Below is a small trained network, with its code and all its weights. Each question gives an input and a class and asks what happens when units are switched off, that is, made to give their printed mean instead of their output.

import numpy as np


def w(rows, s, z=0):
    codes = np.array(rows[::2]) - 128.0
    scale = np.full(codes.shape[1], s)
    scale[-1] = z or s
    return codes * scale


def f(y):
    return np.maximum(y, 0)


def log_softmax(a):
    a = a - a.max(-1, keepdims=True)
    return a - np.log(np.exp(a).sum(-1, keepdims=True))


def net(x, mask):
    res = np.array(x, float).reshape(1, 5) / 4 @ E
    y = f(res @ A[0][:, :-1].T + A[0][:, -1])
    res = res + np.where(mask, y, B[0][:, -1]) @ B[0][:, :-1]
    return log_softmax(res[-1] @ U[:, :-1].T + U[:, -1])


A, B = {}, {}
E = w([
[67,159,224,124,192,72,38],'x0',
[142,134,137,110,116,100,144],'x1',
[128,139,121,142,144,143,128],'x2',
[200,132,72,218,106,51,7],'x3',
[169,22,149,100,234,105,145],'x4',
],0.011)
A[0] = w([
[156,139,69,150,138,92,63,136],'n1',
[109,192,65,167,34,160,128,220],'n2',
[90,109,178,85,172,124,62,147],'n3',
[178,172,150,144,82,171,175,120],'n4',
[63,138,158,82,141,128,135,150],'n5',
[234,92,85,201,141,90,106,181],'n6',
[163,88,73,133,113,182,159,253],'n7',
[113,40,87,124,111,115,216,220],'n8',
[70,164,183,123,153,66,105,170],'n9',
[164,85,180,113,242,63,148,149],'n10',
[126,145,88,114,156,89,82,106],'n11',
[54,105,114,124,112,157,80,165],'n12',
[165,129,101,135,142,66,49,144],'n13',
[51,206,131,137,72,94,194,238],'n14',
[135,215,70,170,84,90,108,175],'n15',
[145,147,164,150,59,89,126,120],'n16',
[95,78,163,76,179,138,142,182],'n17',
[73,210,190,163,157,76,79,187],'n18',
[202,86,76,179,95,104,81,131],'n19',
[10,186,157,66,135,178,166,255],'n20',
[139,182,140,116,162,52,95,116],'n21',
],0.013,0.0068)
B[0] = w([
[150,35,148,140,116,89,95,206],'n1',
[191,159,93,114,21,133,90,242],'n2',
[62,154,184,169,213,159,137,206],'n3',
[138,103,123,107,82,103,129,175],'n4',
[114,241,82,131,157,206,110,186],'n5',
[155,66,213,34,215,99,68,231],'n6',
[204,108,105,58,130,69,201,221],'n7',
[171,114,97,80,147,128,224,220],'n8',
[83,162,149,224,128,157,109,212],'n9',
[118,88,156,145,240,175,142,238],'n10',
[123,70,154,139,85,146,134,167],'n11',
[119,142,140,181,84,119,168,159],'n12',
[82,91,157,141,172,98,66,216],'n13',
[134,225,114,117,56,155,138,215],'n14',
[173,99,67,100,39,62,40,222],'n15',
[101,132,122,129,85,114,92,167],'n16',
[113,136,55,133,209,204,163,214],'n17',
[32,131,126,254,83,99,54,237],'n18',
[141,128,198,74,124,92,54,218],'n19',
[124,202,102,161,91,168,163,250],'n20',
[108,94,160,175,106,130,114,188],'n21',
],0.0089,0.018)
U = w([
[190,165,74,110,36,143,191,247],'0',
[176,111,87,49,62,108,28,74],'1',
[48,211,104,157,84,165,95,180],'2',
[96,104,103,230,82,29,53,7],'3',
[136,74,2,75,185,121,224,246],'4',
[214,88,171,74,198,71,91,119],'5',
[85,150,100,168,230,171,129,100],'6',
[78,39,176,163,189,122,77,18],'7',
],0.0095,0.0022)

Each question gives the input, the list of numbers given to net, and the class t.
The units are the neurons (one row each of A and B). Each row of codes is followed by its name. A weight is (code - 128) times the scale printed after its matrix; where a second scale follows, it is the last column's (A, B and U).
mask holds one flag per neuron, in row order. A switched-off neuron (its flag False) gives its mean, the last column of its row in B, instead of its output. The means were averaged over made-up inputs and are rounded, as every weight is.
A unit's drop is (log p(t) with every unit on - log p(t) with that unit switched off) / (log p(t) with every unit on - log p(t) with every unit switched off).
The circuit of an input: a set's keep is (log p(t) with only the set's units on - log p(t) with every unit switched off) / (log p(t) with every unit on - log p(t) with every unit switched off). Starting from the 12 units with the biggest drops (on a tie, the unit counted first), units are removed one at a time, each time the one whose removal leaves the highest keep (on an exact tie, the one counted first), for as long as the keep stays at least 0.8.
circuit, biggest first: the units of the circuit, biggest drop first
k most important neurons: the k neurons with the biggest drops, biggest first
drop when u is switched off: that unit's drop, to one decimal
input [0,1,4,5,5], class 5: circuit, biggest first : [n6]
input [0,-3,6,-4,1], class 4: 3 most important neurons : [n18, n2, n9]
input [0,6,-1,6,-8], class 1: 2 most important neurons : [n2, n15]
input [-3,3,7,-7,0], class 0: 2 most important neurons : [n20, n10]
input [-7,-6,-1,6,0], class 1: 3 most important neurons : [n2, n15, n10]
input [8,4,8,0,0], class 2: 2 most important neurons : [n18, n6]
input [0,6,6,5,3], class 5: 2 most important neurons : [n6, n18]
input [0,7,-3,2,4], class 5: 2 most important neurons : [n18, n9]
input [-7,-6,4,3,-1], class 1: drop when n2 is switched off : 0.3
input [-6,4,0,6,2], class 5: drop when n6 is switched off : 0.5
input [-1,1,-5,2,6], class 5: drop when n18 is switched off : 0.2
